Each row is followed by its class number.
[ -34  -37   -2  -13 -180  -32  -61 -366  -52    7   39   28  109  237
  116  103   36  -73   91  -57 -213   82   18  -75   99 -113   55  144
  -88  102   45  140   84   49 -100 -245  219 -194    0  -94 -260   78] => 6
[-156  196  121   94 -254  247  177 -409  -27  -91   -9  -20  -24  165
  285  435   58  -94   91 -143 -265  185   98  -77  125   87 -106  527
 -220  138   37  -13   48 -165  103  -20  433 -247 -148 -280 -252  -22] => 3
[-271    0 -112  152   29  -65  110  312  -40 -239   42 -259   -1  103
  260  -28  107  212  -29  146 -180    1  217   35   -9   -1   -9    2
  -82  222   90 -547 -139   16   54  292  437  288 -378  -12 -139 -221] => 8
[ -49  290 -286  -86  -25  575  105  338   26 -513  -99 -200  -47  126
  111 -190 -115  203 -142   84 -220   37  -31  348   15   19 -200 -144
  -63  228   11 -440  -52 -201  288  340  491   91 -255 -100  217  121] => 8
[ -60  539    5   29  -36  640 -213 -232   72 -322  127 -166 -227 -220
 -155 -255   16  382  -55 -246   33  -71   -7  405    9   24 -195    2
   67 -282  -42   78  -59 -159  209  104  152  -62   92 -317  259  438] => 9
[  19 -164  -29  229   90 -242  355  234  116   87 -194   48 -132 -106
  122  198 -131  -68  -45    1  -35    1 -116  -86   53  237    7 -210
 -169   88  -34  -66  -74 -298   97  375  -91   56  -59  102   31 -237] => 9
[  53  -90   64 -139  -62  266  -76  -21  -81  143  198 -116   55  133
  121  -87   84   97   -1   52   82 -348  -94  -57  227 -355   -9  113
    0  207  112  -43  133  -16 -130 -208   44 -170   64  -35   28  210] => 8
[-420   90 -128  161   10 -132   92  -27  -93  -42  127 -135  -38 -125
  118    8  123  219   73   11  102 -163   72  -64   44    5  -68  119
   26 -248  -45  106 -156  110 -113 -109  -43  -95   66 -213 -128  161] => 0
[ 219 -225 -194   68  162 -160  -99  111   70  -48  -76   71  -73  113
 -184 -233  -76  -39  -97   37  -38  123 -200  -26   44 -155   13 -460
   53  -26  -48  129   13  -92  -47  -29  -98 -103  122  184   55    2] => 7
[ -73   79  -66  -49   77  259 -144   32   22 -113   95 -143  -17   32
   18 -329    7  166  140 -157   46 -403  -19  100  -65 -237  -13 -189
  118  -75   44   66  -59  188 -178 -232 -130   42   82  -18   36  269] => 2
[ 191  399   70  -14  -72  264 -149 -350   58 -274   62   98  112  165
  -37   49 -100  -18  -17 -122 -287  152   28   30 -107  -74  -91   24
 -158   30   15   34  -19 -172  137 -120  212 -150 -176  -45   -6   38] => 3
[  99  279  266  -10   19  340    6 -508  210 -263  -29  171  -18  279
   93  354  -86 -264  101 -413 -452  284   85  -17 -117   -4 -165  224
 -372    4   29  184  -98 -120  155 -280  246  -84 -257   57 -214 -128] => 5
[ -15 -133  336   88  164 -259  -83 -422   -4  407  130  161 -114  -58
 -104  187   86 -133  228 -298  198 -240  -32 -331   60 -141   35  167
   57 -412 -122  657  -32  211 -351 -566 -556 -305  364   -1 -263   97] => 2
[ 418  -91  -76 -301 -105  391  -30   14   49   15 -144   65  172  254
  122  -49 -228  -61  -39   95 -153  -57 -275  -17   67 -163   47 -279
 -126  479   72  -87  306 -249   72   -6  186 -102   11  109  223   61] => 2
[ 186  168  231 -138 -134  259 -394 -810  -31   -7  187  182  180  356
 -127  -10   72  -65  122 -254 -145  -40  -31  -48   12 -383   66  276
 -104   18   43  468   85  159 -161 -719   72 -288  116  -36 -270  236] => 2
[-316  107   41  264 -133 -297  150 -307  -56   45 -126  108  -98 -101
  -29  408   49 -115  151 -107  -41  451    4   53 -103  322  -79  379
  -10 -217  -32  148    2  -15    9    1  -25 -117  -55 -150 -195   87] => 4
[ 424 -426 -107  -47  250 -315 -139  543  140   70 -147   59  144  -26
  -93 -278 -154 -105   54  238 -100  238   30 -100 -210  -79  151 -809
  -17  216  181 -456  219 -124  -58  334 -144  373 -290  476  210 -353] => 3
[ 103  -96  149  140  225 -435  -11  -36  154  114   29  146   58   87
   77  175  -77 -176  113  -81 -259   47  121 -376 -189  -55   58 -263
 -181  -51  -15   80 -170   -3 -117 -138 -202   67 -227  308 -194 -375] => 6
[  60  -79   13   36   84  -27   56   25    1  162  -19   62  -45   19
   -4    6  -96   21    6   59   67  -41 -104 -139  117  -23   -6 -160
   -3  -17  -54  104  112  -95  -52   -1  -57 -146  139    1   86  -40] => 1
[ 216  290  -51 -121 -233  612  -99 -481   13 -308   12   -2   85  376
  105   -5 -107  -34  -38 -177 -408   16  -50  166  180 -155 -100  152
 -178  212   52   90  127 -200  145 -186  517 -326  -42 -209   62  235] => 6
[ -47   49   67  -73 -101  258  -43 -285    9   44   54   12   39  123
  123   39    6  -63  171 -173  -32 -220  -46  -64   46 -186    7  126
  -55   50   47  203   79   66 -155 -341   -8 -191  109 -125 -173  208] => 3
[ -17   35   33 -192  137  350   59  181   33 -179  126 -130   41  173
  310  -58  -93  117   39  -67 -152 -331  179  -63  155 -217  -59  -36
 -187  161   23 -204  -24   37  -47 -110  249   19 -114  -11  -43 -144] => 5
[-181  227  226  188  -28  -65  -17 -310  130   74  -70  146   41  -79
   66  350  -11  -99  328 -316 -189  132  148   -2 -298  171  -27  199
 -157  -65   89   62  -50   79  -18 -183  -32  160 -198  -14  -82   10] => 0
[ -48  -88 -199    5  -22  -22  -48  -26  -65 -346   21  -52   63  354
   24 -155   43   75 -139  195 -305  324   58   64  145 -199   30  -76
 -115  162    3 -167  -50    5   34  -29  468  -82 -163   75 -287 -135] => 4
[-353  136   77  367   12 -342  151    1  -39  119   56  -44 -177 -306
  -83   99   71  104   73 -117  275 -110   15   63  -58  256  -62  126
  108 -279  -34  144 -168   36  -55  121 -228   66   55  -98  -81  129] => 1
[  62  218  -15   55   80  313  208  215  136 -150  -66  -62 -167  -53
  149   40 -163   57  -52 -247  -23 -295  -40  126   47  138 -154 -116
 -119   40  -26  -62  -89 -293  156  233   61    1  -47  -71  225   57] => 7
[-158  305  116 -111  -93  626  -28 -142  -64  -51  228 -212  -76    7
  165  -48   61  139   89 -212   93 -432   13  134  166 -238 -174  388
   -2  -39   64  -24   22   18  -54 -169   85 -210   24 -265   22  364] => 3
[-179  -27 -364 -152    0  409 -136  489 -177 -197  174 -282   20  -79
  -30 -563   55  380  -54  283  287 -327  -34  353  160 -288  -34 -188
  169   67   47 -374   20  129  -56   51  123  117   47  -22  258  381] => 0
[ -86 -146  -73  303  -26 -215  150 -340  -44  146    7   47 -255 -156
  -85   26  114   75  -14  -27  184   -1 -177 -154  177   97   11  -90
  101 -201 -131  569   53 -145  -53  -47 -220 -312  480 -303 -139  267] => 8
[  77 -148 -105   59  214 -150  -48  481   45  187  -95    5  -87 -269
 -228 -217  -86   73   37   97  289 -123 -255  125 -200    4  -59 -490
  194  -33    8 -153   44  -35  -65  188 -485  215   13  256  372  181] => 8
[   6  168  136  175 -155 -242  -64  -71 -122   53   10   97  144 -169
 -134  167    7  114  -20   59   99  196    5  190 -144  205   17  199
    4  128   55 -176   50  -63  115  183   81  194 -215   65    4   49] => 2
[ 112  -67  114  -20   79  156  -26  -26   50  303  105  -24 -120  -71
  -16 -110  -17  -18  120 -148  224 -379 -173 -119  108 -221  -52  -87
   92 -104   12  197  137  -62 -180 -130 -391 -214  220   -1  107  236] => 3
[ 182  128  -36  328  154   39  -28 -152  188 -328  -82   68 -130   16
 -121 -142  -99   87  -46  -94 -356  340   58   35 -129  110  -24 -459
 -112  -22  -64   49 -101 -257  288  288  205   93  -88   23   15 -179] => 9
[-263 -185  -31  308  107 -320  -82 -173 -139  131  245 -123 -232 -252
 -124 -208  222  227   41 -106  391 -270  -85 -122  164 -122   46 -115
  213 -428  -95  548  -49  179 -264 -284 -376 -148  478 -231 -242  280] => 7
[ -62  -59   98 -199 -207  129   73  122 -205  311   41   46  206  -61
  209  272 -101  116   41  265  206  -33  -95  -54  172   51  -15  254
  -76  325   69 -234  326  -71  -17    9  120  -79  -25  -81  131   63] => 1
[-235  151  100  429    6 -338  135 -208   55 -181  -26   64  -60 -143
   71  264  100   97  132  -83 -248  456  309  -33 -251  362   -5   47
 -138    2   10  -58 -134  -39  180  230  294  300 -235  -94 -317 -237] => 5
[-179   -4 -156  -67   27  431  177  201  -34  -51  102 -226 -218 -151
  207 -201   39  281  -45   -6  212 -515  -95   17  254  -98  -97 -112
   76  -12  -53  127   38 -110  -28   44  -41 -148  322 -325   98  353] => 8
[  56 -117  -61  -65  237  140 -106 -127  104 -261   84  -45 -112  354
  -10 -278   34  -45  -49 -152 -192 -191   -3 -126  175 -436  -13 -233
  -92 -142  -69  320 -214  126 -180 -404   49 -226  125  119 -320  -40] => 2
[  69   38  305  -85  -11 -169 -127 -103  -13  420  137  223  225 -141
  -28  269  -67  -84  144   43  178 -116  -81 -233 -168  -29   39   38
  -74   36   73  105  119   30 -130 -297 -386   49  -93  215   57   57] => 1
[ 139 -233  -81   38  215   50  183  256  133  182  -73  -64 -196   -9
   70 -156  -70  -14   43  -31   51 -251 -194 -135   79  -97  -38 -413
   58   28  -23   43   73 -193  -75  145 -281 -132  138   97  221   26] => 4
[ -42   88 -160  266   90 -185   23   16   22 -314  -10  -13   28  154
    0  -95  -10  126 -111  150 -279  244   94  -86  -74   22    6 -287
  -63   16  -46  -83 -182 -102  105  141  282   31 -193   56 -101 -199] => 1
[  32  258   20 -102 -379  320 -212 -454 -121  -38   68   34  213  116
   18  105   -5   44   86  -13 -116  180  -58  225   25  -19  -32  353
  -28  214  117  -30  250  -53   78 -166  350 -164  -79 -214   30  347] => 6
[ -73  336  -76  143   35  182 -103 -303   43 -387  111  -56    2  143
   -1 -103   24  145  -35 -150 -273   33  114   43  -26 -122 -107  -13
  -94 -160  -55  130 -192  -51   99 -133  284 -156  -75 -134  -50   72] => 0
[ 226  193  183  100   58   97  -95 -572  113   25   34  194  -85  139
 -166   98  -47 -136   72 -320 -151  115  -51  -67   50  -45  -84   34
  -80 -191  -77  430   49 -129   18 -267  -17 -296  184  -68  -34   74] => 5
[ 306 -238 -163  167  -14 -358   27  -49  -59  164 -149  149    6  101
 -174  -44  -55   24 -144  269  -25  354 -237 -119  124   19  106 -324
   74  150  -48   41  229 -255   24  188   53 -184  176   30  112  -60] => 8
[-125  -94   -2  201  -15 -521  175  -34  -31  232 -117  127    0 -186
   52  359  -17  -56  110   82   83  157 -112 -261 -170  258   40  -40
   13  -38  -54  152   11  -77  -60   75 -268  -39    4   12  -48  -59] => 2
[  67 -188  143 -171  219  -23 -162  491  -17  468  210   14   61 -433
  -23 -260 -107  341  153  151  411 -514   -5  -14 -130 -110   58 -431
  137   40   87 -161  196  131 -188   53 -584  297   37  212  330  234] => 6
[ 226  346  -37   49  -54  298  -20  -28   24 -128 -152   96  -37  -91
 -128    3 -209   95  -13  -37  -77  255  -79  235 -105  189 -156 -138
   26   58  -19 -176  185 -293  251  332  160  -62  -70 -129  401  133] => 3
[ 219 -500   -2  449   94 -808  -68 -151   32  471    6  151  -56  -25
 -319 -158   65 -113   38  220  197  200 -272 -314   27 -104  175 -425
  232 -134   11  380  159  -43 -222  -42 -406 -133  309  238  -59  -56] => 1
[  29 -213 -270  -56  163  112  -87  188   -9 -109   34  -97  -67  106
 -139 -457   -7  153  -78   98  115 -180 -174   79  205 -349  -22 -402
   83 -106  -36  134    0   34 -128 -120  -84 -171  219   81   63  196] => 0
[-282  115   49  -45   54  230   95  107   64   34  -12  -47 -126 -193
   85  150  -80   -2  169 -183  125 -206 -102   95  -27   68 -159  107
  -38 -186  -14   25  -87   36  -35  -80 -252   -1  -38  -44   53  157] => 9
[-314  232  -33  285   14  133   35 -189  -21 -238  104 -219 -204    2
   57  -65  162  192   94 -190  -59  -71  100   99   16  -10 -118  169
   83 -219  -40   78 -202   66   -3    8  158  -97   14 -256 -144  151] => 2
[-207 -146  -13   36 -131  -54   90  178 -135  164   45 -110   73  -89
  199  146   50  110   77  195  115   -8  -37  -38  127   -5   34  159
   -9  207  112 -275  126  -32  -26  144   81   28 -118  -41   -9   -3] => 9
[ -61   92   -6  371   92 -282  193  124   73   46  -85    5 -195 -197
  -88   48    5   72  -19  -94   96  -50  -54   59  -79  213  -44 -154
   36 -104  -51   26 -151 -162   30  266 -158  106   18    7   50   36] => 8
[  88   56 -122  -28  -30    5  107  373   91 -139 -211  109  140   18
   98  179 -179    6   27  189 -250  410   77  116 -295  292  -56 -139
 -162  422  104 -568   74 -224  297  453  360  340 -510  195  191 -258] => 7
[ 109  150 -168   73  128   12   -2  256   66 -132  -83  -42  -34 -156
  -85 -168 -149  177    7   45   21  -45 -135   76 -242  107  -84 -451
  118  -11  -42 -114  -21 -174  105  283 -135   80  -83   67  362   77] => 2
[ 371  326 -110 -325  -70  899 -204   81  -66 -401  112  -96  152  310
   40 -318 -209  264 -150   -1 -146 -180  -69  326  201 -268 -103 -119
  -71  281   -1 -244  177 -238  211   -1  534 -217  -22 -107  370  202] => 7
[-198  -15   55 -306 -113  384  118  151  -58  112   32  -40  107  -32
  312  242  -56   22   93   27   96 -225  -54   32  120  -70 -119  313
 -204  197   92 -177  133   -3  -21 -144   85  -19 -108  -47   41  146] => 0
[ 373  122  114 -205 -124  501 -277 -284  -63   -5  168   17  158  247
  -55 -171  -40   63  -87    2 -109  -31 -119  128  166 -377  -44   71
  -38  276  130  -70  272 -165   61 -195  219 -238  -44   39  222  253] => 4
[ 158  111  -52  -56  -52  167  155  131  101 -133 -269  127   55  -11
   50  280 -207 -117   13   31 -185  373 -125  149 -174  287 -149 -117
 -185  306   53 -286  147 -325  297  325  231  134 -310   97  270  -89] => 5
[   4  349   80    7   17  256  186  -13  194 -204  -81   33    2   64
  311  338 -184  -80   95 -200 -389   47  112  -71 -197  192 -172   -3
 -291  104  -11 -153 -143 -232  196  123  191   35 -381  -15   69 -169] => 6
[-130   77  197 -109 -211  136   31  -82 -178  187  192  -11  128  -90
  151  204   28   53    6  -44  228 -329    3   24  200  -99  -18  449
 -110  133   59  -18   77   22 -118 -177  -25 -118    7  -90 -156  186] => 3
[ 135  -36  143  127   92  -92 -120 -254   47   79   99   55  -47  158
  -69  -57   80  -43   55 -128 -115   35   -9 -118   34 -240   20  -56
   -3  -58   28  154   10  -20 -113 -212  -68 -147   16   98  -99   -7] => 4
[-154 -139 -204   73 -103 -164  121  144  -53   98 -105  -48    4 -105
  100  -21  -26   72  114  121   99  -27  -96  -23  -29   93   41 -125
   82  161   49  -98  147   -1  -95  151  -47   10   55 -116    6  113] => 3
[ -79  274  229   35  -24  242  -47 -141  -15  -11  220  -69    2  -19
   59   53   42   73   20 -254   88 -408   56   94   71 -128  -74  278
 -107  -19   50   44 -120    7  -52 -230  -16    6  -60  -48  -93  185] => 8
[ 117   61  280  109  -19 -110   -1 -442   43   96   81  187    0  146
  -24  238    4 -187   18 -245  -82  -44   27 -166  123 -100   30  229
 -214  -33  -11  329  -37  -85  -76 -274  -35 -229   25   24 -339  -70] => 3
[ 390  -19   77   77  344  -61 -318  211  102  143   57   86  -13  -89
 -289 -382 -123  114   23 -101  141 -105  -60   22 -185 -198   40 -623
  134  -86  -16  -29   15   18  -88  -31 -312  163   68  316  307    9] => 7
[  17  137  -64  177   71  -15  281  421  111 -113 -139  -81 -120 -264
   57   15 -143   92  -21  -55   64 -104  -34  200 -129  331 -129 -282
  -12  101   -2 -277  -22 -276  226  566  -10  286 -171   37  302    4] => 5
[ -10  306   16  241   44  169 -130 -373   41 -283  131  -37 -168    7
 -116 -192   48  198   16 -211 -171   58  156  121  -19    3 -101  -67
   -5 -236  -80  255 -118  -42  107  -32  196  -78   69 -208 -103  166] => 6
[-253 -241  -96   85 -163 -380   57  -59 -297  242  183  -63   35  -74
  -26  -48  176  161  -78  229  353 -167 -121  -28  353 -111  124  214
  123   -8  -12  162   87   78 -238 -146  -98 -240  282 -124 -275  243] => 4
[  53    7  270   59  -80 -217 -297 -393 -126  282  192  195  185   67
 -160  133   24  -10   99   58   69  210   22 -142   28 -146   81  206
  -11  -23   29  152  156  128 -149 -385  -25 -112   32   82 -163  -10] => 1
[-122  -82   76  -13 -268  -88    2 -371  -95  241  -26  118  162   27
  101  337   22 -116  169    9   29  107 -148  -84   72   21   91  312
  -96  130   85  155  207   18  -99 -251  -14 -154   45 -116 -164  140] => 9
[ -10   41 -140  -91  -67  465  243  251  -14  -23  -34 -135  -96 -179
  232  -40  -93  239  -75  113  109 -283 -118   94  122  120 -104  -96
  -29  233   16 -122  182 -297  172  312  112  -10  119 -262  297  255] => 8
[ 394   45  138  153   88 -218 -241 -162   12  259   -1  245   32 -171
 -374  -43 -164   -2  107  -53   57  224 -128   64 -175   67    4 -222
  137  -84  -42   74  186 -105   12   12 -292  -20   -1  174  295   65] => 6
[ 179 -247 -156  -22 -118  126  143   96  -83   53  -38    9   22    3
   80  -98  -84  149 -162  347   59   70 -180  -87  235   29   40 -286
  -41  345    4   34  307 -337  163  282  226 -135  199  -91  115   39] => 1
[  78   59  127  180    1 -228 -140  -22  -42    9  115   64  106  -32
 -113  -56   12   68  -25    9   23   51  116   51  -41  -86   57   -9
  -71   99   49 -141  -40    5  -38   32   31  121 -155  151 -158  -70] => 3
[-409 -211  -21   72    6 -463   67  -74 -160  222  205  -51    2  -47
  156  107  180   65  115   78  196 -245   14 -344  149 -151   72  150
   83 -206  -78  312  -69  233 -365 -389 -319 -253  211 -108 -389   91] => 4
[-319  -26  -65   39  -38 -112  280  160  -59    9   26  -87   30   -7
  376  292   35   64   47   96  -42 -170   47 -251   41   65  -26  102
 -117   89  -13  -90  -98  -41  -76  -13   40  -41  -86 -129 -162  -89] => 8
[-241 -113   30  173  124 -334   71  107  -40  238    9    2  -90 -190
   19   83   -7  104  143   18  195  -37  -14 -129   35   68   25  -44
   57 -221  -50   43  -17  120 -174   -6 -269   -4  101  -31  -77  -40] => 9
[ 225 -394 -206   97  150 -388   37  370  124   84 -223  102   40   54
   31  -87 -136  -72   52  130 -106  103 -101 -178 -151   38  147 -655
  -14  282   50 -143  120 -123  -49  198 -118  206  -76  272  132 -235] => 7
[  97  447  258   -7 -169  401  -76 -476    6  -89   28  143   91  152
   10  296 -116  -14   26 -156 -245  254   65   90   -1   78 -127  359
 -187   56   24   25   92 -150  191 -124  377 -163 -149 -135   54   44] => 1
[  50 -350 -285  352  200 -388  -81   59   -2  -46   57  -49 -151  -67
 -240 -535   90  303 -117  203   90   71  -43  -78  130 -165  121 -669
  150 -126  -93  258    0  -38  -58  145  -68  -32  338   30  -74   24] => 0
[-136  246   32  -53  -14  400  132  322  -24  -58  -14 -102   -7 -150
  285  189 -171  179  114  -77   29 -174  109  140  -47  202 -153  131
  -77  138   21 -364   52  -80  126  186  164  125 -175 -156  291   52] => 7
[  48  -40  217 -182   64  133 -117  106  -43  282  101   62  132  -89
   74   88 -119   53  117    5  143 -226  -29  -60   48 -146   24   37
  -60   58   51 -124  139   70 -113 -163 -209   26  -35  108  132    3] => 9
[  27 -155 -119   31   67  189   54  120    4  -50   99  -97 -117   -9
  140 -220   -9  214  -65   16   46 -273  -17  -91  214 -145   10 -274
   -8   70  -48  158   30 -110  -28   -7   27 -112  266 -120  -17  112] => 7
